Here is a tiny trained network, its code and every weight. The questions are about switching its units off for an input and a class, where a switched-off unit gives its printed mean instead of its output.

import numpy as np


def w(rows, s, z=0):
    codes = np.array(rows[::2]) - 128.0
    scale = np.full(codes.shape[1], s)
    scale[-1] = z or s
    return codes * scale


def norm(h):
    return h / np.sqrt((h * h).mean(-1, keepdims=True) + 1e-5)


def f(y):
    return np.maximum(y, 0)


def log_softmax(a):
    a = a - a.max(-1, keepdims=True)
    return a - np.log(np.exp(a).sum(-1, keepdims=True))


def net(x, mask):
    res = np.array(x, float).reshape(1, 8) / 4 @ E
    u = 0
    for l in range(3):
        y = f(norm(res) @ A[l][:, :-1].T + A[l][:, -1])
        res = res + np.where(mask[u : u + 4], y, B[l][:, -1]) @ B[l][:, :-1]
        u += 4
    return log_softmax(norm(res)[-1] @ U[:, :-1].T + U[:, -1])


A, B = {}, {}
E = w([
[129,129,130,127,130,129,128,128,131],'x0',
[136,97,71,207,163,60,108,119,167],'x1',
[139,125,130,128,135,142,130,127,139],'x2',
[164,143,179,101,175,120,140,77,53],'x3',
[132,152,149,111,113,64,250,121,143],'x4',
[140,133,138,123,127,124,122,135,141],'x5',
[127,131,134,129,123,121,125,129,128],'x6',
[125,130,131,128,128,124,128,131,127],'x7',
],0.015)
A[0] = w([
[215,170,75,153,207,66,115,121,80,3],'L0N0',
[99,124,113,107,28,212,160,208,141,137],'L0N1',
[123,84,45,156,137,87,140,118,212,135],'L0N2',
[129,141,178,154,255,110,44,119,65,20],'L0N3',
],0.0061,0.0057)
B[0] = w([
[123,63,153,120,153,113,124,115,160,175],'L0N0',
[141,59,134,145,125,125,101,73,136,241],'L0N1',
[130,214,110,178,104,114,141,140,117,252],'L0N2',
[156,131,34,106,111,143,71,5,129,205],'L0N3',
],0.015,0.0047)
A[1] = w([
[151,126,247,172,217,77,176,90,51,2],'L1N0',
[88,131,105,93,47,136,172,76,175,225],'L1N1',
[162,206,132,56,163,166,134,119,57,95],'L1N2',
[116,145,139,174,102,182,57,129,107,129],'L1N3',
],0.012,0.0035)
B[1] = w([
[117,97,60,87,164,159,156,145,174,238],'L1N0',
[205,85,252,169,131,134,137,142,113,254],'L1N1',
[94,223,132,185,152,112,112,162,82,219],'L1N2',
[27,153,105,79,140,131,136,127,136,225],'L1N3',
],0.015,0.0077)
A[2] = w([
[63,214,44,166,211,110,120,250,161,167],'L2N0',
[24,76,54,53,217,132,88,111,159,6],'L2N1',
[63,20,240,13,2,186,124,131,185,67],'L2N2',
[106,111,115,182,153,50,201,33,208,120],'L2N3',
],0.0068,0.0025)
B[2] = w([
[98,62,253,107,149,135,129,97,141,253],'L2N0',
[218,145,136,162,90,91,182,185,158,222],'L2N1',
[104,33,44,55,12,172,121,113,33,207],'L2N2',
[145,171,29,64,96,149,85,182,110,222],'L2N3',
],0.012,0.0071)
U = w([
[66,71,97,67,44,199,107,144,94,176],'0',
[81,204,169,119,184,189,47,78,56,85],'1',
[215,40,221,151,57,151,188,131,115,168],'2',
[160,166,197,74,202,170,249,127,95,66],'3',
[33,119,146,180,133,117,61,164,212,62],'4',
[182,137,37,154,160,129,40,44,124,253],'5',
[195,193,115,230,74,64,206,200,167,82],'6',
[168,130,32,78,201,90,194,147,194,176],'7',
],0.019,0.0025)

Each question gives the input, the list of numbers given to net, and the class t.
The units are the neurons (one row each of A and B). Each row of codes is followed by its name. A weight is (code - 128) times the scale printed after its matrix; where a second scale follows, it is the last column's (A, B and U).
mask holds one flag per neuron, layer by layer. A switched-off neuron (its flag False) gives its mean, the last column of its row in B, instead of its output. The means were averaged over made-up inputs and are rounded, as every weight is.
A unit's drop is (log p(t) with every unit on - log p(t) with that unit switched off) / (log p(t) with every unit on - log p(t) with every unit switched off).
The circuit of an input: a set's keep is (log p(t) with only the set's units on - log p(t) with every unit switched off) / (log p(t) with every unit on - log p(t) with every unit switched off). Starting from all 12 units, units are removed one at a time, each time the one whose removal leaves the highest keep (on an exact tie, the one counted first), for as long as the keep stays at least 0.8.
units of the circuit, in order: the units of the circuit, biggest drop first
most important unit: the unit with the biggest drop
k most important neurons of layer l: the k neurons of layer l with the biggest drops, biggest first
drop when u is switched off: that unit's drop, to one decimal
input [5,-8,-2,1,-1,7,4,5], class 1: most important unit : L1N2
input [7,3,-7,2,8,3,0,4], class 7: 2 most important neurons of layer 1 : [L1N0; L1N2]
input [-3,-8,-5,0,6,7,5,2], class 2: 2 most important neurons of layer 1 : [L1N1; L1N3]
input [-2,0,-2,1,-5,-8,-1,-4], class 1: 3 most important neurons of layer 0 : [L0N1; L0N0; L0N3]
input [-6,-3,8,-4,1,0,-7,-7], class 2: 2 most important neurons of layer 1 : [L1N1; L1N0]
input [-3,-8,-3,-7,1,3,7,0], class 2: 2 most important neurons of layer 1 : [L1N1; L1N0]
input [8,-2,-6,1,-2,4,7,3], class 1: 2 most important neurons of layer 1 : [L1N2; L1N0]
input [6,8,-1,0,-3,-4,-3,8], class 4: 2 most important neurons of layer 2 : [L2N0; L2N2]
input [-1,-6,0,0,3,-2,6,-1], class 2: 2 most important neurons of layer 0 : [L0N1; L0N2]
input [6,-4,7,4,0,6,-1,2], class 1: 2 most important neurons of layer 1 : [L1N2; L1N1]
input [0,-3,7,-1,0,8,8,-1], class 0: 3 most important neurons of layer 2 : [L2N2; L2N1; L2N0]
input [-5,-5,2,-5,7,-5,-4,3], class 2: drop when L1N1 is switched off : 2.2
input [-5,8,0,0,-3,-4,-4,8], class 4: drop when L2N0 is switched off : 0.9
input [-6,-6,5,6,0,-5,-5,2], class 1: drop when L2N1 is switched off : 0.3
input [5,2,-5,8,1,1,-7,-7], class 7: units of the circuit, in order : [L1N0]
input [-7,1,3,7,3,1,-6,-5], class 7: 2 most important neurons of layer 0 : [L0N0; L0N2]
